Below are the code and all the weights of a small trained network. Each question names an input and a class and asks about switching units off, where a switched-off unit gives its printed mean instead of its output.

import numpy as np


def w(rows, s, z=0):
    codes = np.array(rows[::2]) - 128.0
    scale = np.full(codes.shape[1], s)
    scale[-1] = z or s
    return codes * scale


def norm(h):
    return h / np.sqrt((h * h).mean(-1, keepdims=True) + 1e-5)


def f(y):
    return np.maximum(y, 0)


def log_softmax(a):
    a = a - a.max(-1, keepdims=True)
    return a - np.log(np.exp(a).sum(-1, keepdims=True))


def net(x, mask):
    res = np.array(x, float).reshape(1, 4) / 4 @ E
    u = 0
    for l in range(4):
        y = f(norm(res) @ A[l][:, :-1].T + A[l][:, -1])
        res = res + np.where(mask[u : u + 4], y, B[l][:, -1]) @ B[l][:, :-1]
        u += 4
    return log_softmax(norm(res)[-1] @ U[:, :-1].T + U[:, -1])


A, B = {}, {}
E = w([
[114,158,183,93,100,4,169],'x0',
[48,162,194,194,135,94,55],'x1',
[196,234,74,131,95,125,126],'x2',
[130,128,129,131,129,127,128],'x3',
],0.014)
A[0] = w([
[148,252,103,156,120,129,93,11],'0.n1',
[161,197,80,144,128,196,99,103],'0.n2',
[171,226,93,140,115,133,129,79],'0.n3',
[114,157,136,171,131,176,75,48],'0.n4',
],0.03,0.011)
B[0] = w([
[253,159,221,244,38,150,163,243],'0.n1',
[45,160,79,123,102,206,211,252],'0.n2',
[67,118,32,40,195,70,76,245],'0.n3',
[77,99,141,155,195,103,34,196],'0.n4',
],0.021,0.019)
A[1] = w([
[212,62,117,159,126,252,98,22],'1.n1',
[178,110,107,99,124,164,155,75],'1.n2',
[122,95,88,174,140,235,101,130],'1.n3',
[194,114,123,116,147,205,93,2],'1.n4',
],0.023,0.0062)
B[1] = w([
[73,206,101,216,33,202,162,163],'1.n1',
[104,64,167,106,160,136,135,160],'1.n2',
[142,130,146,183,153,248,143,246],'1.n3',
[157,133,93,215,84,115,106,137],'1.n4',
],0.015,0.014)
A[2] = w([
[163,53,92,44,116,135,228,40],'2.n1',
[223,146,63,73,97,80,122,75],'2.n2',
[196,111,132,77,154,192,148,2],'2.n3',
[159,149,4,51,140,125,146,109],'2.n4',
],0.03,0.0036)
B[2] = w([
[238,230,119,168,78,112,107,241],'2.n1',
[178,114,189,144,241,7,51,194],'2.n2',
[93,192,135,159,133,152,142,151],'2.n3',
[60,38,119,96,226,118,168,251],'2.n4',
],0.019,0.016)
A[3] = w([
[254,161,152,96,54,71,119,2],'3.n1',
[101,167,170,179,67,220,108,104],'3.n2',
[121,32,125,116,162,184,5,31],'3.n3',
[76,165,210,127,45,31,84,140],'3.n4',
],0.028,0.0039)
B[3] = w([
[167,238,186,139,171,86,252,214],'3.n1',
[209,46,152,145,117,78,65,253],'3.n2',
[103,139,124,77,188,39,138,178],'3.n3',
[74,132,122,47,35,172,129,213],'3.n4',
],0.025,0.024)
U = w([
[195,71,155,247,106,183,64,195],'0',
[85,89,167,116,240,31,62,133],'1',
[180,224,235,121,78,72,181,175],'2',
[27,113,160,8,21,138,108,72],'3',
[76,116,24,102,153,231,196,2],'4',
],0.014,0.0029)

Each question gives the input, the list of numbers given to net, and the class t.
The units are the neurons (one row each of A and B). Each row of codes is followed by its name. A weight is (code - 128) times the scale printed after its matrix; where a second scale follows, it is the last column's (A, B and U).
mask holds one flag per neuron, layer by layer. A switched-off neuron (its flag False) gives its mean, the last column of its row in B, instead of its output. The means were averaged over made-up inputs and are rounded, as every weight is.
A unit's drop is (log p(t) with every unit on - log p(t) with that unit switched off) / (log p(t) with every unit on - log p(t) with every unit switched off).
The circuit of an input: a set's keep is (log p(t) with only the set's units on - log p(t) with every unit switched off) / (log p(t) with every unit on - log p(t) with every unit switched off). Starting from the 12 units with the biggest drops (on a tie, the unit counted first), units are removed one at a time, each time the one whose removal leaves the highest keep (on an exact tie, the one counted first), for as long as the keep stays at least 0.8.
units of the circuit, in order: the units of the circuit, biggest drop first
most important unit: the unit with the biggest drop
k most important neurons: the k neurons with the biggest drops, biggest first
top k neurons in layer l: the k neurons of layer l with the biggest drops, biggest first
drop of u: that unit's drop, to one decimal
input [-7,-7,8,1], class 4: units of the circuit, in order -> (0.n2)
input [0,2,-5,-4], class 1: 2 most important neurons -> (2.n1 0.n1)
input [0,8,3,0], class 0: 3 most important neurons -> (0.n1 0.n4 2.n1)
input [-4,2,0,2], class 1: 2 most important neurons -> (0.n4 0.n1)
input [8,4,-2,3], class 3: top 2 neurons in layer 0 -> (0.n1 0.n3)
input [0,-1,5,2], class 4: 2 most important neurons -> (0.n2 0.n3)
input [5,5,-1,4], class 3: 3 most important neurons -> (0.n1 0.n3 2.n1)
input [7,7,-1,5], class 3: 2 most important neurons -> (0.n1 2.n1)
input [-2,2,4,6], class 0: 2 most important neurons -> (0.n1 0.n2)
input [-2,0,7,3], class 4: 2 most important neurons -> (0.n2 0.n3)
input [4,-4,7,-6], class 1: 2 most important neurons -> (0.n3 2.n4)
input [7,-8,1,8], class 1: 3 most important neurons -> (0.n1 2.n4 2.n2)
input [-7,-5,-1,-4], class 0: 2 most important neurons -> (0.n3 3.n2)
input [-3,-8,-1,0], class 0: most important unit -> 0.n3
input [-8,-2,1,-2], class 4: 3 most important neurons -> (0.n2 0.n1 2.n1)
input [7,4,-8,8], class 3: 3 most important neurons -> (0.n1 0.n3 2.n1)
input [3,-8,8,-1], class 1: 3 most important neurons -> (0.n3 2.n4 2.n2)
input [-8,-7,-2,2], class 0: 2 most important neurons -> (0.n3 3.n2)
input [-3,3,-1,0], class 1: top 2 neurons in layer 0 -> (0.n4 0.n1)
input [-8,0,2,1], class 4: units of the circuit, in order -> (0.n2)
input [4,1,-8,-1], class 3: top 2 neurons in layer 2 -> (2.n4 2.n1)
input [7,-7,2,8], class 1: drop of 0.n1 -> 0.7
input [-4,-6,4,8], class 4: drop of 0.n2 -> 0.2
input [4,2,-5,-5], class 3: drop of 1.n3 -> 0.5
input [-5,-8,-3,0], class 0: drop of 0.n3 -> 2.4
